Below are the code and all the weights of a small trained network. Each question names an input and a class and asks about switching units off, where a switched-off unit gives its printed mean instead of its output.

import numpy as np


def w(rows, s, z=0):
    codes = np.array(rows[::2]) - 128.0
    scale = np.full(codes.shape[1], s)
    scale[-1] = z or s
    return codes * scale


def f(y):
    return np.maximum(y, 0)


def log_softmax(a):
    a = a - a.max(-1, keepdims=True)
    return a - np.log(np.exp(a).sum(-1, keepdims=True))


def net(x, mask):
    res = np.array(x, float).reshape(1, 6) / 4 @ E
    y = f(res @ A[0][:, :-1].T + A[0][:, -1])
    res = res + np.where(mask, y, B[0][:, -1]) @ B[0][:, :-1]
    return log_softmax(res[-1] @ U[:, :-1].T + U[:, -1])


A, B = {}, {}
E = w([
[173,214,53,174,79],'x0',
[130,128,127,123,127],'x1',
[231,127,199,133,62],'x2',
[159,248,183,68,229],'x3',
[130,126,125,126,130],'x4',
[129,127,129,130,131],'x5',
],0.011)
A[0] = w([
[147,155,55,158,86,102],'neuron 0',
[148,153,35,148,94,114],'neuron 1',
[157,189,3,182,53,80],'neuron 2',
[51,118,49,130,146,53],'neuron 3',
[138,38,73,165,93,49],'neuron 4',
[123,7,158,86,158,104],'neuron 5',
[94,40,155,75,132,147],'neuron 6',
[58,91,32,155,175,25],'neuron 7',
[57,103,90,132,153,36],'neuron 8',
[183,101,187,106,44,2],'neuron 9',
[196,81,190,156,36,19],'neuron 10',
[79,2,220,115,165,72],'neuron 11',
[79,31,189,41,111,131],'neuron 12',
[222,102,192,152,97,89],'neuron 13',
[93,8,65,191,30,54],'neuron 14',
],0.0088,0.0026)
B[0] = w([
[164,75,147,181,136,180],'neuron 0',
[159,96,151,200,108,183],'neuron 1',
[198,74,151,223,126,221],'neuron 2',
[63,80,88,80,38,176],'neuron 3',
[158,212,176,67,191,198],'neuron 4',
[167,112,125,187,108,196],'neuron 5',
[169,77,118,173,147,189],'neuron 6',
[60,102,109,80,55,185],'neuron 7',
[98,151,81,119,68,164],'neuron 8',
[68,129,87,83,68,194],'neuron 9',
[53,87,56,80,68,213],'neuron 10',
[172,101,129,200,135,215],'neuron 11',
[178,92,148,186,136,206],'neuron 12',
[53,121,76,71,97,211],'neuron 13',
[148,255,204,47,255,252],'neuron 14',
],0.0086,0.012)
U = w([
[183,109,117,247,137,56],'0',
[140,240,154,62,228,254],'1',
[41,119,67,91,63,88],'2',
],0.014,0.0015)

Each question gives the input, the list of numbers given to net, and the class t.
The units are the neurons (one row each of A and B). Each row of codes is followed by its name. A weight is (code - 128) times the scale printed after its matrix; where a second scale follows, it is the last column's (A, B and U).
mask holds one flag per neuron, in row order. A switched-off neuron (its flag False) gives its mean, the last column of its row in B, instead of its output. The means were averaged over made-up inputs and are rounded, as every weight is.
A unit's drop is (log p(t) with every unit on - log p(t) with that unit switched off) / (log p(t) with every unit on - log p(t) with every unit switched off).
The circuit of an input: a set's keep is (log p(t) with only the set's units on - log p(t) with every unit switched off) / (log p(t) with every unit on - log p(t) with every unit switched off). Starting from the 12 units with the biggest drops (on a tie, the unit counted first), units are removed one at a time, each time the one whose removal leaves the highest keep (on an exact tie, the one counted first), for as long as the keep stays at least 0.8.
circuit, biggest first: the units of the circuit, biggest drop first
top k neurons: the k neurons with the biggest drops, biggest first
drop when u is switched off: that unit's drop, to one decimal
input [3,0,-2,-5,1,1], class 1: circuit, biggest first	neuron 14
input [-3,-7,-1,2,-6,3], class 0: top 2 neurons	neuron 14; neuron 4
input [-1,-2,8,6,-8,1], class 2: circuit, biggest first	neuron 14; neuron 13
input [-4,4,1,-5,-3,4], class 1: top 3 neurons	neuron 14; neuron 4; neuron 2
input [8,-7,-8,-2,-5,4], class 0: top 2 neurons	neuron 2; neuron 1
input [2,8,3,-2,5,2], class 2: top 3 neurons	neuron 11; neuron 12; neuron 10
input [2,-8,7,-5,-5,3], class 2: top 3 neurons	neuron 10; neuron 9; neuron 13
input [2,8,-4,3,2,-4], class 2: top 2 neurons	neuron 14; neuron 4
input [0,7,2,-6,-6,-3], class 1: drop when neuron 14 is switched off	0.5
input [4,-4,6,-6,5,-8], class 1: drop when neuron 4 is switched off	0.3
input [-7,4,-1,-6,7,-1], class 0: drop when neuron 6 is switched off	0.2
